Below is a small trained network, with its code and all its weights. Each question gives an input and a class and asks what happens when units are switched off, that is, made to give their printed mean instead of their output.

import numpy as np


def w(rows, s, z=0):
    codes = np.array(rows[::2]) - 128.0
    scale = np.full(codes.shape[1], s)
    scale[-1] = z or s
    return codes * scale


def f(y):
    return np.maximum(y, 0)


def log_softmax(a):
    a = a - a.max(-1, keepdims=True)
    return a - np.log(np.exp(a).sum(-1, keepdims=True))


def net(x, mask):
    res = np.array(x, float).reshape(1, 4) / 4 @ E
    y = f(res @ A[0][:, :-1].T + A[0][:, -1])
    res = res + np.where(mask, y, B[0][:, -1]) @ B[0][:, :-1]
    return log_softmax(res[-1] @ U[:, :-1].T + U[:, -1])


A, B = {}, {}
E = w([
[181,158,246,53,161,115,92],'x0',
[192,107,151,189,241,68,121],'x1',
[108,193,173,176,75,150,156],'x2',
[66,70,175,108,195,187,215],'x3',
],0.013)
A[0] = w([
[110,115,118,147,145,97,125,126],'neuron 0',
[132,106,86,173,146,114,145,141],'neuron 1',
[210,179,172,72,85,99,37,149],'neuron 2',
[116,119,187,91,159,141,150,99],'neuron 3',
[151,147,6,216,78,102,79,226],'neuron 4',
[123,87,154,140,127,85,90,109],'neuron 5',
[109,115,102,100,99,153,121,176],'neuron 6',
[130,106,130,113,120,130,114,112],'neuron 7',
[167,137,156,106,95,102,84,119],'neuron 8',
[173,149,139,169,143,113,89,134],'neuron 9',
[95,121,108,65,99,156,168,150],'neuron 10',
[120,130,211,61,171,163,166,58],'neuron 11',
[141,138,134,82,100,133,85,134],'neuron 12',
[132,117,182,91,145,149,149,74],'neuron 13',
[120,113,93,157,153,181,168,128],'neuron 14',
[174,149,128,183,187,112,151,148],'neuron 15',
[93,132,106,27,51,154,136,255],'neuron 16',
[66,84,79,175,161,154,224,142],'neuron 17',
[117,136,108,193,146,143,148,161],'neuron 18',
[140,126,126,98,130,127,124,100],'neuron 19',
],0.016,0.0076)
B[0] = w([
[139,110,146,124,150,135,139,147],'neuron 0',
[141,71,154,118,166,154,142,171],'neuron 1',
[88,238,158,132,203,159,47,247],'neuron 2',
[190,74,134,109,97,135,144,197],'neuron 3',
[250,40,150,63,9,104,87,247],'neuron 4',
[141,157,128,160,125,96,145,150],'neuron 5',
[107,136,118,149,74,144,138,176],'neuron 6',
[123,146,121,137,112,129,139,139],'neuron 7',
[104,171,123,112,175,143,75,182],'neuron 8',
[152,164,117,167,147,65,131,172],'neuron 9',
[98,163,92,168,36,125,157,198],'neuron 10',
[219,48,126,81,62,106,110,229],'neuron 11',
[118,141,150,100,142,175,90,178],'neuron 12',
[181,90,135,123,85,117,98,186],'neuron 13',
[69,132,135,142,151,136,172,177],'neuron 14',
[194,110,146,158,203,85,137,183],'neuron 15',
[37,157,111,74,3,247,90,251],'neuron 16',
[50,98,125,166,221,163,195,229],'neuron 17',
[131,67,107,108,170,139,143,171],'neuron 18',
[122,145,136,131,106,131,127,143],'neuron 19',
],0.026,0.023)
U = w([
[178,116,70,66,64,175,128,215],'0',
[212,68,111,131,156,37,109,248],'1',
[68,208,96,116,165,187,77,134],'2',
[168,229,105,175,239,82,115,3],'3',
[13,98,42,168,137,167,172,33],'4',
[129,115,100,173,254,152,206,180],'5',
],0.0098,0.0021)

Each question gives the input, the list of numbers given to net, and the class t.
The units are the neurons (one row each of A and B). Each row of codes is followed by its name. A weight is (code - 128) times the scale printed after its matrix; where a second scale follows, it is the last column's (A, B and U).
mask holds one flag per neuron, in row order. A switched-off neuron (its flag False) gives its mean, the last column of its row in B, instead of its output. The means were averaged over made-up inputs and are rounded, as every weight is.
A unit's drop is (log p(t) with every unit on - log p(t) with that unit switched off) / (log p(t) with every unit on - log p(t) with every unit switched off).
The circuit of an input: a set's keep is (log p(t) with only the set's units on - log p(t) with every unit switched off) / (log p(t) with every unit on - log p(t) with every unit switched off). Starting from the 12 units with the biggest drops (on a tie, the unit counted first), units are removed one at a time, each time the one whose removal leaves the highest keep (on an exact tie, the one counted first), for as long as the keep stays at least 0.8.
units of the circuit, in order: the units of the circuit, biggest drop first
top k neurons: the k neurons with the biggest drops, biggest first
drop of u: that unit's drop, to one decimal
input [0,-6,-6,7], class 4: units of the circuit, in order -> [neuron 17]
input [1,2,5,-8], class 3: top 3 neurons -> [neuron 2; neuron 16; neuron 11]
input [-1,-7,-6,1], class 4: top 2 neurons -> [neuron 4; neuron 11]
input [-3,1,-8,1], class 5: units of the circuit, in order -> [neuron 16; neuron 11]
input [1,7,2,-6], class 3: top 2 neurons -> [neuron 2; neuron 11]
input [1,-1,-6,-8], class 2: top 2 neurons -> [neuron 2; neuron 11]
input [1,-2,-3,-1], class 2: top 2 neurons -> [neuron 4; neuron 11]
input [-7,1,1,8], class 5: top 2 neurons -> [neuron 16; neuron 17]
input [-8,-2,-8,3], class 4: drop of neuron 17 -> 0.4
input [-2,1,7,-3], class 1: drop of neuron 16 -> 0.8
input [3,1,3,4], class 1: drop of neuron 16 -> 0.9
